[100 = 0]
B:
gel: [114 104 131  92 114 103 105 109 123  96 107 107  97 123 118  99  74  79
  91  93  88 129 131 101  96  67 122  76  80  99 114  94  91 102 112  99
 104  77 102 102 101  77 113  96 113 109  84  75  93  84 125 102 111 119
 115]
Reb: [ 93  97 118 103  94  94 108 116 123 107 101 110  98 111 103  80  68  91
  97  87  97 114  94  87  97  79 118  95  92  82 106 103  95  93 116  84
 100  78  95 124 110 109  93  93 117 103  91  79  83 101  97 102 102  99
  95]
Vake: [108  99 128  88 111 102 103 109 128  94 111 107  96 120 114  84  78  84
  91  93  93 126 125  95  97  71 117  81  81 101 104  94  94 106 116  96
 102  72 103 115  97  79 112  91 109 112  86  76  90  87 113 101 114 121
 109]
meki: [ 97 101 125  99  92  91 114 113 129 113 104 110  94 116 102  66  70  91
  94  84  99 112  89  87 103  80 116  94  87  75 110 106 102  88 124  86
 104  70  90 113 113 122  89  94 114 108  86  76  83 101  90 104 101 101
  94]
runi: [116  99 129  89 119  97 112 109 141  95 112 113 100 124 110  45  63  82
  90  99  96 129 112  93  94  60 126  81  75  93  93  79 101 105 123  94
 100  63 106 135 100  83 102  81 114  94  83  76  90  88 108 113 123 133
 102]
gep: [120  92 141  83 123  83 114 116 154  91 114 112  96 116 102  15  64  83
 100 106 102 116  92  78  82  56 123  75  81  92  77  78 101 105 118  93
  99  55 103 151  95  88  90  76 113  83  89  80  80  98  96 120 135 140
  94]
Kep: [ 99 107 115 104 108  98 103 108 117 100  99 112  95 113 108  67  78  94
  97 103  96 114  98  93 105  82 115  88  88  87 101  94 100  95 112  90
 106  80 103 120 100  94  95  96 109  97  91  89  92  98 109 106 110 117
  97]
Lere: [123  99 136  90 114 110 106 112 121  88 114 100  94 123 124 115  79  72
  90  87  87 132 141 109  94  72 125  73  77 107 119  90  86 112 112  95
 103  79 105  99 102  75 112  92 113 112  84  69  95  80 123  94 105 123
 115]
Fus: [121 101 131  87 111 106 100 104 125  95 115 100  92 123 115 115  84  77
  88  88  94 135 141 117  82  69 127  75  81 107 118  93  88 111 111  94
 101  74 102  93 101  78 113  96 114 115  86  77  95  74 126  90 101 122
 115]
dinev: [ 97 103 115 114 102 105  60 125 138  99  96 132  86 119 135  70  54  72
 105 105  85 141 114  69 133  72 104  82  65  80 110  85  91  97 115  91
 111  63  93 160 104  71  95  83 119 109  81  73  92  94 116 100 139 137
  94]
rabe: [110 104 125  90 112 106  98 107 121  95 111 100  96 125 117 109  78  81
  89  95  86 132 131 101  96  70 124  73  82 103 110  92  91 111 114  96
 102  77 102 109 103  78 114  83 113 111  88  72  88  87 117  97 110 113
 114]
rege: [ 97 104 106 101 110  92 107 106 117 106 101 110  96 115 100  67  81  96
  98  97 100 113  97  91 111  82 111  93  85  89  87  95 102  92 107  91
 101  84 101 115  99  88  99  96 111 102  92  88  98 100 108 111 109 111
  98]
Mepi: [ 98  93 114 116 102 117  42 128 137  95  96 129  92 123 143  65  56  56
 106 113  79 143 127  69 138  77  91  78  61  88 117  73  85 100 100  97
 115  66  98 157  97  62 100  80 116 115  77  70  90  94 115  92 145 136
 108]
Nef: [125 107 135  88 112 111 103 107 127  91 113 107  93 125 120  96  82  80
  88  94  93 130 132 107  95  61 126  70  74 100 106  90  91 105 114  82
 100  73 103  94 106  75 108  86 107 111  83  71  92  75 127 102 109 130
 110]
vop: [115 105 131  89 116  96 106 108 135  92 108 115  93 121 114  61  65  80
  91  98  94 128 122  91  97  62 127  75  75  97  97  87  96 106 115 100
 103  70 105 124  98  81 107  84 111  96  83  78  82  87 111 111 123 126
 104]
rubid: [115  99 124  85 111 100 105 106 133  92 111 106  92 122 115  82  71  75
  88  95  89 131 125  98  96  66 122  83  77 102 105  89  91 109 114  98
 101  75 102 123 101  78 109  87 111 105  89  76  88  83 115 103 118 120
 112]
Dovil: [ 95 106 113 111 102 107  60 123 139  98  94 131  85 125 134  64  52  62
 106 106  82 142 107  64 134  70 103  80  65  73 108  80  88  97 113  89
 109  65  94 165 104  72  92  89 122 108  80  72  91  98 118 105 141 134
  98]
bimu: [115  96 133  90 120  97 109 110 145  92 107 107  97 122 113  38  67  81
  95 108  96 120 107  84  97  62 122  79  81  93  92  83  99 105 120  90
 103  62 101 130 102  82  98  84 111  92  87  78  86  93 103 110 122 133
 101]
mif: [106 106 117 101 110 101  95 108 118  95 107 111  91 124 115  99  75  85
  94  95  91 129 121  95 110  78 113  88  79  88 113  94  99 100 108  96
 102  84 106 115 105  83 109  92 117 107  85  72  87  99 115 103 117 108
 108]
Mevu: [113 103 127  92 113  97 106 109 138  92 108 112  92 122 114  65  72  82
  94 100  90 129 117  94  94  66 124  78  79  96  97  87  92 104 114  94
  97  67 104 124 100  79 107  84 113 101  86  76  84  82 113 109 124 125
 104]
fup: [ 88 106 128 111 102 102  66 108 132 101 104 124  89 125 125  67  46  64
 105  90  78 142 112  85 112  75 114  79  73  85 124  83  89  93 122  92
 117  72  98 146 105  78  99  87 128 115  79  67  77 106 127 114 127 131
 111]

[112  68  76  97 106  76 112 118  74 104 108  77  91  93  94  94 113  83
 104 119  87 111 114 119 125 143 117 118  69  95  75 115 102 108 105 134
  79  96  94 121  80 106  78  89  82 104 114  88 117 120]
meki
[112  56  88 107 111  89 106 103  80  93 101  94  70  82  83 105  95  97
 103  67  97 121 146 131 112 124 108 118  87  96  71 118 100 106 104 111
  93  94  99  73  85  80 113 114  84 112  87  96  94 112]
vop
[124  62  99 108 101  64 110  79 100  93 116 109  63  86  69  99  98  98
 101  45 100 128 158 149 116 130 105 118  88 106  73 125 107 114  97 136
  94  92  98 108  95 126 113 120  64 115  92  94  79 119]
gep
[117  60  89 108 107  79 108  95  86  94 106 101  67  85  76 103  99  96
 103  60  97 123 143 131 117 132 109 116  87  99  67 121 104 109 103 127
  93  96  98  85  87  96 111 116  78 115  89  90  90 116]
bimu
[106  52  84 105 111  99 104 104  84  93 100  83  69  79  93 105  96 102
 107  73  97 113 144 121 105 122 108 115  88  93  73 111 102 105 103 109
  96  95 104  75  78  80 112 118  91 109  89 101 102 110]
rubid
[ 94  60  79 113 114 119 108 115  67  84  89  85  73  74  92 108  92  91
 110  77  91 111 137 119 114 110 116 114  94  80  73 119 102  98 102 100
  83  93 102  56  71  51 120 106  96 117  84  95 109 106]
Nef
[114  92  94 101 105  84 104 109  82 100 101 103  90  98  90  93  99  97
  92  95  98 109 119 124 111 123 103 108  90 102  85 107  93 104 104 114
  93 100  91  96  90  86 101 101  94 107  97  89  95 110]
rege
[ 92  52  81 108 113 120 105 115  76  87  91  80  73  76  96 109  96  96
 114  76  94 106 140 113 109 108 117 116  92  80  80 113 103  98 103  99
  89  94 105  44  78  61 114 111 101 111  86 103 110 105]
Lere
[138  49  79 104 124  46 104 116 114 121  79  98  56  68  90  13  70 131
  80  78 103 106 146 115  80 136 103 135  82 110  73  93  56 106 130 133
  92 113  80  41  74 103 107 101  78 136  83  96 111 121]
Mepi
[117  85  93 101 106  83 106 107  81 100 101 101  88  97  88  93  98  96
  89  92  96 113 123 126 112 129 105 110  89 101  85 110  93 106 105 121
  89 100  92  86  92  94 100 101  91 107  99  84  99 104]
Kep
[ 84  58  77 111 112 130 106 115  76  83  89  76  76  72  98 110  94  94
 117  78  93 104 139 107 107 103 117 113  95  75  79 115 107  96 101  91
  91  92 109  56  76  54 119 110 100 109  85 104 113 103]
Fus
[112  54  87 103 111  90 103 117  78  99  98  89  78  87  91  99  97 100
  96  93  98 111 125 119 110 128 106 114  84  95  78 106  92 102 109 112
  93  99  96  66  86  77 107 113  98 110  94  96 104 108]
mif
[104  62  81 106 111 100 107 109  79  92  93  84  68  82  91 108  97 103
 106  76  96 112 131 115 108 119 110 117  87  89  72 109 103 104 105 107
  93  97 103  71  82  72 109 117  96 109  87  99 103 110]
Vake
[113  56  86 106 110  95 106 103  78  94 100  91  67  80  87 104  95  97
 104  69  96 118 144 127 110 122 111 119  88  94  72 117 100 106 103 116
  93  95 102  74  84  78 111 115  87 112  90  95  98 113]
Mevu
[ 98  47  82 106 112 109 105 114  74  91  93  79  70  79  94 110  95 100
 109  79  95 107 131 113 108 118 113 119  90  85  74 108 102 100 105  98
  92  97 105  64  80  62 114 115 102 111  88 103 109 104]
rabe
[139  54  83  99 122  47 102 116  87 116  90  98  58  76  87  32  80 117
  80  80 102 114 143 132 100 155 110 132  82 108  74 102  67 107 122 141
  83  99  80  53  77  95  98 100  80 124  89  85 109 122]
Dovil
[139  58  80  99 122  50 103 116  91 115  90  98  56  75  88  33  80 118
  79  80 103 112 141 130  99 151 110 133  83 107  73  98  68 106 123 140
  84 100  81  52  74  99 101 106  79 124  89  88 112 122]
dinev
[105  51  81 108 109 106 107 115  72  90  94  84  72  83  92 111  95  98
 106  79  94 111 131 118 112 112 113 116  89  87  74 112  99 102 108 103
  90  96 102  59  79  65 114 113 100 111  89  98 105 108]
gel
[112  66  86  96 105  78 108 114  78 103 108  84  84  92  96  93 103  90
 101 111  93 110 115 122 118 138 112 115  77  95  85 113 100 107 106 129
  86  95  94 115  87 102  84  91  83 102 112  90 113 114]
Reb
[121  56  88 108 108  86 108 100  81  92 102  91  70  84  78 104  96  96
 102  63  96 124 154 135 114 133 108 116  87  97  71 118 101 106 103 122
  91  93  99  83  84  87 113 114  80 113  90  91  92 116]
runi
[126  37  85  94 124  58 104 112  72 103 100  90  64  80  93  61  89 105
  88  94 100 124 139 118 111 163 113 130  84  97  76 109  78 105 117 134
  83  85  92  52  85  77  97 110  87 138 100  87 115 122]
fup
